Below are the code and all the weights of a small trained network. Each question names an input and a target symbol and asks about switching units off, where a switched-off unit gives its printed mean instead of its output.

import numpy as np


def w(rows, s, z=0):
    codes = np.array(rows[::2]) - 128.0
    scale = np.full(codes.shape[1], s)
    scale[-1] = z or s
    return codes * scale


def norm(h):
    return h / np.sqrt((h * h).mean(-1, keepdims=True) + 1e-5)


def f(y):
    return y / 2 * (1 + np.tanh(0.7978845608 * (y + 0.044715 * y**3)))


def softmax(a):
    e = np.exp(a - a.max(-1, keepdims=True))
    return e / e.sum(-1, keepdims=True)


def log_softmax(a):
    a = a - a.max(-1, keepdims=True)
    return a - np.log(np.exp(a).sum(-1, keepdims=True))


def net(x, mask):
    ids = ['ΓΛΣαβδεζφψ'.index(c) for c in x.split()]
    T = len(ids)
    res = E[ids] + P[:T]
    u = 0
    for l in range(3):
        q, k, v = (norm(res) @ M[l].T for M in (Q, K, V))
        z = softmax(np.where(np.tri(T) > 0, q @ k.T / 2**0.5, -1e9)) @ v
        res = res + np.where(mask[u], z, O[l][:, -1]) @ O[l][:, :-1]
        u += 1
        y = f(norm(res) @ A[l][:, :-1].T + A[l][:, -1])
        res = res + np.where(mask[u : u + 12], y, B[l][:, -1]) @ B[l][:, :-1]
        u += 12
    return log_softmax(norm(res)[-1] @ U[:, :-1].T + U[:, -1])


Q, K, V, O, A, B = {}, {}, {}, {}, {}, {}
E = w([
[185,151,122,121],'Γ',
[57,155,181,181],'Λ',
[93,37,152,121],'Σ',
[112,161,104,110],'α',
[48,177,185,192],'β',
[5,205,138,157],'δ',
[91,125,87,232],'ε',
[3,96,69,85],'ζ',
[102,138,193,107],'φ',
[107,94,210,194],'ψ',
],0.017)
P = w([
[157,251,98,197],'0',
[167,237,91,181],'1',
[172,222,92,157],'2',
[155,205,91,134],'3',
[142,193,89,111],'4',
[139,180,82,90],'5',
[136,166,81,82],'6',
[129,158,74,59],'7',
[136,137,79,40],'8',
[135,139,90,36],'9',
[130,136,85,35],'10',
[104,136,91,37],'11',
],0.0024)
Q[0] = w([
[233,141,108,144],'L0H0',
[254,148,123,98],'L0H0',
],0.0098)
K[0] = w([
[129,90,77,245],'L0H0',
[134,208,79,164],'L0H0',
],0.012)
V[0] = w([
[136,92,37,253],'L0H0',
[132,15,188,69],'L0H0',
],0.0051)
O[0] = w([
[2,108,79,87,2],'L0H0',
[132,112,161,97,102],'L0H0',
],0.011,0.00054)
A[0] = w([
[153,5,94,164,136],'L0N0',
[94,139,91,125,32],'L0N1',
[132,164,165,246,183],'L0N2',
[93,125,63,187,66],'L0N3',
[106,207,94,115,103],'L0N4',
[153,113,178,101,254],'L0N5',
[26,33,60,143,96],'L0N6',
[169,40,89,15,31],'L0N7',
[64,219,101,36,119],'L0N8',
[200,171,2,78,142],'L0N9',
[71,135,61,3,80],'L0N10',
[165,180,128,193,95],'L0N11',
],0.0077,0.0025)
B[0] = w([
[125,152,167,109,127],'L0N0',
[175,111,122,183,133],'L0N1',
[87,94,159,37,254],'L0N2',
[213,87,102,155,154],'L0N3',
[102,129,160,155,170],'L0N4',
[108,115,2,113,145],'L0N5',
[153,170,135,142,194],'L0N6',
[171,142,168,128,135],'L0N7',
[63,110,205,156,201],'L0N8',
[35,157,72,128,148],'L0N9',
[132,127,180,125,170],'L0N10',
[113,113,128,133,155],'L0N11',
],0.008,0.0061)
Q[1] = w([
[228,170,99,12],'L1H0',
[136,184,2,147],'L1H0',
],0.0095)
K[1] = w([
[8,221,148,123],'L1H0',
[69,215,92,127],'L1H0',
],0.013)
V[1] = w([
[98,158,151,65],'L1H0',
[184,183,161,1],'L1H0',
],0.0085)
O[1] = w([
[244,195,2,173,191],'L1H0',
[153,147,86,87,2],'L1H0',
],0.0081,0.0036)
A[1] = w([
[154,76,95,202,252],'L1N0',
[133,158,159,56,54],'L1N1',
[155,47,146,204,148],'L1N2',
[141,222,235,52,91],'L1N3',
[83,50,181,164,190],'L1N4',
[108,243,128,63,91],'L1N5',
[236,236,174,130,219],'L1N6',
[191,94,172,85,171],'L1N7',
[137,165,134,18,184],'L1N8',
[182,214,170,134,162],'L1N9',
[109,208,5,157,154],'L1N10',
[129,109,162,173,137],'L1N11',
],0.011,0.0021)
B[1] = w([
[104,211,117,13,127],'L1N0',
[100,184,189,128,138],'L1N1',
[189,223,138,36,136],'L1N2',
[109,157,138,134,215],'L1N3',
[255,71,121,139,254],'L1N4',
[215,157,61,137,197],'L1N5',
[94,189,38,106,150],'L1N6',
[103,201,163,155,138],'L1N7',
[31,145,73,117,153],'L1N8',
[130,156,51,143,148],'L1N9',
[150,78,161,137,166],'L1N10',
[162,110,114,99,161],'L1N11',
],0.0074,0.0072)
Q[2] = w([
[149,80,228,57],'L2H0',
[138,252,34,123],'L2H0',
],0.011)
K[2] = w([
[139,97,135,191],'L2H0',
[144,254,74,51],'L2H0',
],0.0089)
V[2] = w([
[183,42,167,174],'L2H0',
[11,192,253,21],'L2H0',
],0.0032)
O[2] = w([
[182,14,66,104,255],'L2H0',
[114,114,127,2,196],'L2H0',
],0.0078,0.00072)
A[2] = w([
[191,210,137,177,154],'L2N0',
[53,186,94,1,120],'L2N1',
[99,196,217,113,159],'L2N2',
[28,49,182,51,84],'L2N3',
[130,178,162,88,37],'L2N4',
[126,153,148,80,114],'L2N5',
[172,155,199,104,5],'L2N6',
[48,139,113,170,202],'L2N7',
[56,123,191,16,174],'L2N8',
[224,38,113,115,93],'L2N9',
[209,91,219,187,107],'L2N10',
[233,94,68,17,238],'L2N11',
],0.0095,0.003)
B[2] = w([
[88,152,165,51,163],'L2N0',
[209,8,51,2,213],'L2N1',
[223,82,97,167,203],'L2N2',
[200,120,198,131,176],'L2N3',
[93,76,66,124,132],'L2N4',
[120,48,45,125,133],'L2N5',
[128,117,136,202,121],'L2N6',
[178,110,100,31,216],'L2N7',
[86,63,169,71,196],'L2N8',
[238,184,138,151,181],'L2N9',
[86,143,115,24,255],'L2N10',
[102,59,170,9,151],'L2N11',
],0.0069,0.0064)
U = w([
[33,194,192,21,3],'Γ',
[129,34,41,50,48],'Λ',
[133,146,128,131,77],'Σ',
[187,174,72,191,186],'α',
[246,228,175,99,26],'β',
[131,236,49,89,152],'δ',
[51,91,93,172,222],'ε',
[114,74,231,157,167],'ζ',
[105,210,176,192,235],'φ',
[228,72,122,207,125],'ψ',
],0.013,0.0052)

Each question gives the input, a string of symbols that net reads in full, and the target symbol t.
The units are the heads (2 rows each of Q, K, V and O) and the neurons (one row each of A and B). Each row of codes is followed by its name. A weight is (code - 128) times the scale printed after its matrix; where a second scale follows, it is the last column's (O, A, B and U).
mask holds one flag per unit, layer by layer, with each layer's heads first. A switched-off unit (its flag False) gives its mean, the last column of its rows in O or B, instead of its output. The means were averaged over made-up inputs and are rounded, as every weight is.
A unit's drop is (log p(t) with every unit on - log p(t) with that unit switched off) / (log p(t) with every unit on - log p(t) with every unit switched off).
The circuit of an input: a set's keep is (log p(t) with only the set's units on - log p(t) with every unit switched off) / (log p(t) with every unit on - log p(t) with every unit switched off). Starting from the 12 units with the biggest drops (on a tie, the unit counted first), units are removed one at a time, each time the one whose removal leaves the highest keep (on an exact tie, the one counted first), for as long as the keep stays at least 0.8.
circuit, biggest first: the units of the circuit, biggest drop first
unit that matters most: the unit with the biggest drop
k most important neurons: the k neurons with the biggest drops, biggest first
top k neurons in layer l: the k neurons of layer l with the biggest drops, biggest first
input δ ζ φ ε ζ α, target ζ: circuit, biggest first => L0N3; L0N8; L1H0
input Σ Σ ζ Λ, target Λ: most important neuron => L0N8
input β β δ, target φ: 2 most important neurons => L2N1; L2N10
input δ δ δ ζ β Γ, target α: 4 most important neurons => L0N9; L1N10; L1N4; L2N10
input ψ Σ ε ζ Γ α Γ ε Λ, target ζ: circuit, biggest first => L0N3; L1H0; L0N9
input ε β Λ Λ β β α β δ ψ α, target ζ: top 2 neurons in layer 0 => L0N8; L0N9
input ψ α ψ β ζ α, target ε: 2 most important neurons => L0N9; L0N2
input Σ α φ α β φ δ Γ, target δ: 2 most important neurons => L1N4; L1N5
input δ β β ψ Γ δ α β β β ζ, target ψ: top 2 neurons in layer 0 => L0N2; L0N9
input Σ ψ Γ β ζ ζ ε β Λ Λ β Γ, target ζ: top 3 neurons in layer 0 => L0N8; L0N3; L0N9
input β β ζ α β β δ β φ ζ α, target δ: 2 most important neurons => L0N2; L1N5
input β ψ β ζ β β Σ ε β Σ Λ δ, target Λ: top 2 neurons in layer 1 => L1N5; L1N10
input β Λ Λ α Γ ε ζ Σ β, target Λ: 3 most important neurons => L0N0; L0N8; L0N2
input β Λ β β Σ ζ ζ φ Σ δ φ Λ, target δ: top 2 neurons in layer 0 => L0N0; L0N8
input α α β β β Σ ψ, target β: unit that matters most => L2N9
input β φ δ β ζ α β Γ, target δ: 2 most important neurons => L1N4; L0N2
input β β β ψ β ψ, target β: 2 most important neurons => L2N9; L1N4
input β β φ ζ β Λ β β β δ β α, target δ: 2 most important neurons => L1N5; L0N2
input Γ δ Λ β Σ ζ β Γ, target Λ: 3 most important neurons => L0N8; L0N9; L0N0
input Γ ζ Λ Λ ε ζ ζ β Λ β, target ζ: unit that matters most => L1H0
input Σ ζ β δ Γ, target Λ: 3 most important neurons => L0N8; L0N9; L1N10
input β Λ β Λ Λ, target β: 3 most important neurons => L2N9; L2N10; L2N1
input ζ β β β, target Γ: top 2 neurons in layer 2 => L2N1; L2N10
input β ψ β δ δ ζ Λ ζ β β α, target ε: 2 most important neurons => L0N9; L2N9
input ε β δ β Γ β α Σ ζ Λ, target Λ: 3 most important neurons => L0N0; L0N8; L0N2
input β ψ β Λ β ζ Λ β Γ, target α: top 2 neurons in layer 0 => L0N9; L0N2
input β Γ β Λ β ζ φ ε, target β: unit that matters most => L0N3
input β β β, target Γ: top 4 neurons in layer 2 => L2N1; L2N10; L2N9; L2N3
input Γ β ε Γ ε Γ, target ζ: top 2 neurons in layer 0 => L0N8; L0N9
input β β δ β β β β Λ, target β: top 4 neurons in layer 2 => L2N9; L2N10; L2N1; L2N8
